Here is a tiny trained network, its code and every weight. The questions are about switching its units off for an input and a target symbol, where a switched-off unit gives its printed mean instead of its output.

import numpy as np


def w(rows, s, z=0):
    codes = np.array(rows[::2]) - 128.0
    scale = np.full(codes.shape[1], s)
    scale[-1] = z or s
    return codes * scale


def f(y):
    return np.maximum(y, 0)


def softmax(a):
    e = np.exp(a - a.max(-1, keepdims=True))
    return e / e.sum(-1, keepdims=True)


def log_softmax(a):
    a = a - a.max(-1, keepdims=True)
    return a - np.log(np.exp(a).sum(-1, keepdims=True))


def net(x, mask):
    ids = ['αδελπστφψ'.index(c) for c in x.split()]
    T = len(ids)
    res = E[ids] + P[:T]
    u = 0
    for l in range(2):
        r = res
        for j in range(3):
            rows = slice(2 * j, 2 * j + 2)
            q, k, v = (r @ M[l][rows].T for M in (Q, K, V))
            z = softmax(np.where(np.tri(T) > 0, q @ k.T / 2**0.5, -1e9)) @ v
            o = O[l][rows]
            res = res + np.where(mask[u + j], z, o[:, -1]) @ o[:, :-1]
        u += 3
        y = f(res @ A[l][:, :-1].T + A[l][:, -1])
        res = res + np.where(mask[u : u + 12], y, B[l][:, -1]) @ B[l][:, :-1]
        u += 12
    return log_softmax(res[-1] @ U[:, :-1].T + U[:, -1])


Q, K, V, O, A, B = {}, {}, {}, {}, {}, {}
E = w([
[188,96,125],'α',
[99,127,150],'δ',
[155,102,155],'ε',
[160,101,151],'λ',
[88,122,249],'π',
[209,67,172],'σ',
[145,112,111],'τ',
[123,240,181],'φ',
[141,105,163],'ψ',
],0.016)
P = w([
[49,119,142],'0',
[113,75,142],'1',
[152,105,148],'2',
[186,126,157],'3',
[209,141,161],'4',
[230,157,167],'5',
[246,174,164],'6',
[236,197,152],'7',
],0.012)
Q[0] = w([
[83,62,129],'0.h1',
[132,90,64],'0.h1',
[145,252,166],'0.h2',
[77,216,140],'0.h2',
[142,123,171],'0.h3',
[171,122,183],'0.h3',
],0.014)
K[0] = w([
[104,36,152],'0.h1',
[100,141,157],'0.h1',
[126,210,253],'0.h2',
[39,156,193],'0.h2',
[125,157,108],'0.h3',
[168,199,142],'0.h3',
],0.015)
V[0] = w([
[56,62,161],'0.h1',
[194,48,114],'0.h1',
[61,149,115],'0.h2',
[223,113,101],'0.h2',
[2,188,124],'0.h3',
[144,50,64],'0.h3',
],0.0089)
O[0] = w([
[67,242,191,126],'0.h1',
[77,98,65,212],'0.h1',
[181,101,131,14],'0.h2',
[145,187,84,218],'0.h2',
[246,254,153,3],'0.h3',
[108,70,233,72],'0.h3',
],0.0065,0.0069)
A[0] = w([
[86,160,127,198],'0.n1',
[71,72,202,134],'0.n2',
[79,150,217,94],'0.n3',
[181,149,46,113],'0.n4',
[201,97,145,131],'0.n5',
[58,145,128,173],'0.n6',
[27,95,109,160],'0.n7',
[185,119,158,128],'0.n8',
[205,177,155,255],'0.n9',
[199,53,39,234],'0.n10',
[246,61,214,144],'0.n11',
[67,156,77,233],'0.n12',
],0.011,0.0068)
B[0] = w([
[66,68,65,153],'0.n1',
[159,98,219,208],'0.n2',
[196,110,73,165],'0.n3',
[2,112,75,164],'0.n4',
[138,155,211,168],'0.n5',
[135,54,150,157],'0.n6',
[90,63,187,191],'0.n7',
[161,170,125,154],'0.n8',
[52,163,136,204],'0.n9',
[115,108,174,252],'0.n10',
[198,188,132,209],'0.n11',
[34,61,125,158],'0.n12',
],0.0077,0.012)
Q[1] = w([
[154,44,255],'1.h1',
[25,140,237],'1.h1',
[150,98,136],'1.h2',
[158,36,121],'1.h2',
[114,62,118],'1.h3',
[179,103,148],'1.h3',
],0.0098)
K[1] = w([
[82,191,150],'1.h1',
[72,234,26],'1.h1',
[100,145,92],'1.h2',
[230,71,49],'1.h2',
[1,104,154],'1.h3',
[123,67,131],'1.h3',
],0.0099)
V[1] = w([
[87,68,100],'1.h1',
[174,81,158],'1.h1',
[41,142,29],'1.h2',
[48,59,131],'1.h2',
[106,157,100],'1.h3',
[2,149,78],'1.h3',
],0.012)
O[1] = w([
[128,119,169,162],'1.h1',
[76,131,201,153],'1.h1',
[254,47,115,3],'1.h2',
[170,235,220,245],'1.h2',
[125,126,115,64],'1.h3',
[160,130,157,109],'1.h3',
],0.0086,0.014)
A[1] = w([
[115,53,74,101],'1.n1',
[139,162,167,94],'1.n2',
[63,98,218,1],'1.n3',
[125,138,163,210],'1.n4',
[189,106,126,118],'1.n5',
[186,71,142,121],'1.n6',
[107,1,180,150],'1.n7',
[127,142,109,173],'1.n8',
[143,81,90,178],'1.n9',
[60,139,89,182],'1.n10',
[205,99,166,128],'1.n11',
[80,128,118,115],'1.n12',
],0.013,0.0071)
B[1] = w([
[220,254,139,130],'1.n1',
[113,163,132,179],'1.n2',
[110,77,28,253],'1.n3',
[239,151,108,190],'1.n4',
[112,187,81,129],'1.n5',
[136,123,158,129],'1.n6',
[158,54,116,168],'1.n7',
[177,113,158,135],'1.n8',
[35,215,51,131],'1.n9',
[165,93,163,148],'1.n10',
[180,104,123,133],'1.n11',
[64,166,158,146],'1.n12',
],0.0073,0.041)
U = w([
[180,132,175,222],'α',
[180,72,108,173],'δ',
[111,131,119,201],'ε',
[2,210,136,93],'λ',
[106,142,61,3],'π',
[139,197,189,162],'σ',
[54,77,41,122],'τ',
[98,134,130,134],'φ',
[93,146,125,146],'ψ',
],0.011,0.0054)

Each question gives the input, a string of symbols that net reads in full, and the target symbol t.
The units are the heads (2 rows each of Q, K, V and O) and the neurons (one row each of A and B). Each row of codes is followed by its name. A weight is (code - 128) times the scale printed after its matrix; where a second scale follows, it is the last column's (O, A, B and U).
mask holds one flag per unit, layer by layer, with each layer's heads first. A switched-off unit (its flag False) gives its mean, the last column of its rows in O or B, instead of its output. The means were averaged over made-up inputs and are rounded, as every weight is.
A unit's drop is (log p(t) with every unit on - log p(t) with that unit switched off) / (log p(t) with every unit on - log p(t) with every unit switched off).
The circuit of an input: a set's keep is (log p(t) with only the set's units on - log p(t) with every unit switched off) / (log p(t) with every unit on - log p(t) with every unit switched off). Starting from the 12 units with the biggest drops (on a tie, the unit counted first), units are removed one at a time, each time the one whose removal leaves the highest keep (on an exact tie, the one counted first), for as long as the keep stays at least 0.8.
units of the circuit, in order: the units of the circuit, biggest drop first
unit that matters most: the unit with the biggest drop
top k neurons: the k neurons with the biggest drops, biggest first
k most important neurons of layer l: the k neurons of layer l with the biggest drops, biggest first
which heads matter: for each layer, one digit per head in row order, 1 if its drop is at least 0.15 and else 0, layers parted by /
input τ σ σ α π, target δ: which heads matter -> 110 / 000
input σ φ τ, target σ: units of the circuit, in order -> [1.n3; 0.h3; 1.h1]
input σ π σ φ τ δ α, target σ: units of the circuit, in order -> [1.n3; 1.n7]
input σ π δ φ π σ, target σ: units of the circuit, in order -> [1.n3; 0.n11]
input φ τ π π σ σ, target π: units of the circuit, in order -> [0.h3; 1.h1; 0.n9]
input σ τ σ π σ ψ, target τ: top 4 neurons -> [1.n3; 0.n11; 0.n9; 0.n12]
input σ σ φ σ π π, target σ: units of the circuit, in order -> [1.n3; 0.h3]
input σ σ α δ σ σ, target τ: unit that matters most -> 0.h3
input σ δ π π τ, target λ: which heads matter -> 011 / 000
input α φ λ, target α: units of the circuit, in order -> [1.n3; 1.h2]
input σ π σ σ δ π λ, target λ: 2 most important neurons of layer 0 -> [0.n2; 0.n4]
input σ α σ λ, target τ: units of the circuit, in order -> [1.n3; 0.h3; 1.h1]
input π τ σ φ σ σ σ ε, target λ: 3 most important neurons of layer 1 -> [1.n3; 1.n4; 1.n7]
input σ π σ σ δ, target τ: units of the circuit, in order -> [1.n3; 0.n11; 0.n12; 0.h3]
input σ π δ σ π σ α ψ, target δ: units of the circuit, in order -> [0.h3; 0.h2; 0.h1; 1.h2]
input σ τ ψ π φ ε ψ, target σ: which heads matter -> 100 / 000
input σ τ λ π σ δ, target τ: units of the circuit, in order -> [0.h3; 1.n3; 0.n11; 0.n12]
input φ τ π σ σ φ α, target π: which heads matter -> 001 / 110
input σ σ σ σ σ, target τ: units of the circuit, in order -> [1.n3; 0.h3]
input δ τ σ π π ψ π α, target λ: top neuron -> [1.n3]
input σ σ σ τ τ π, target α: which heads matter -> 110 / 110
input α τ σ, target α: units of the circuit, in order -> [0.n5; 1.h2]
input σ π τ, target λ: units of the circuit, in order -> [1.n7; 0.h1]
input σ δ λ, target σ: unit that matters most -> 1.h2
input σ ψ α σ π σ τ, target τ: which heads matter -> 101 / 100
input σ σ ε τ σ π, target τ: which heads matter -> 101 / 110
input σ λ δ ε, target σ: which heads matter -> 100 / 010
input σ δ τ α π ε, target λ: unit that matters most -> 0.h3
input α σ σ σ τ, target τ: which heads matter -> 001 / 100
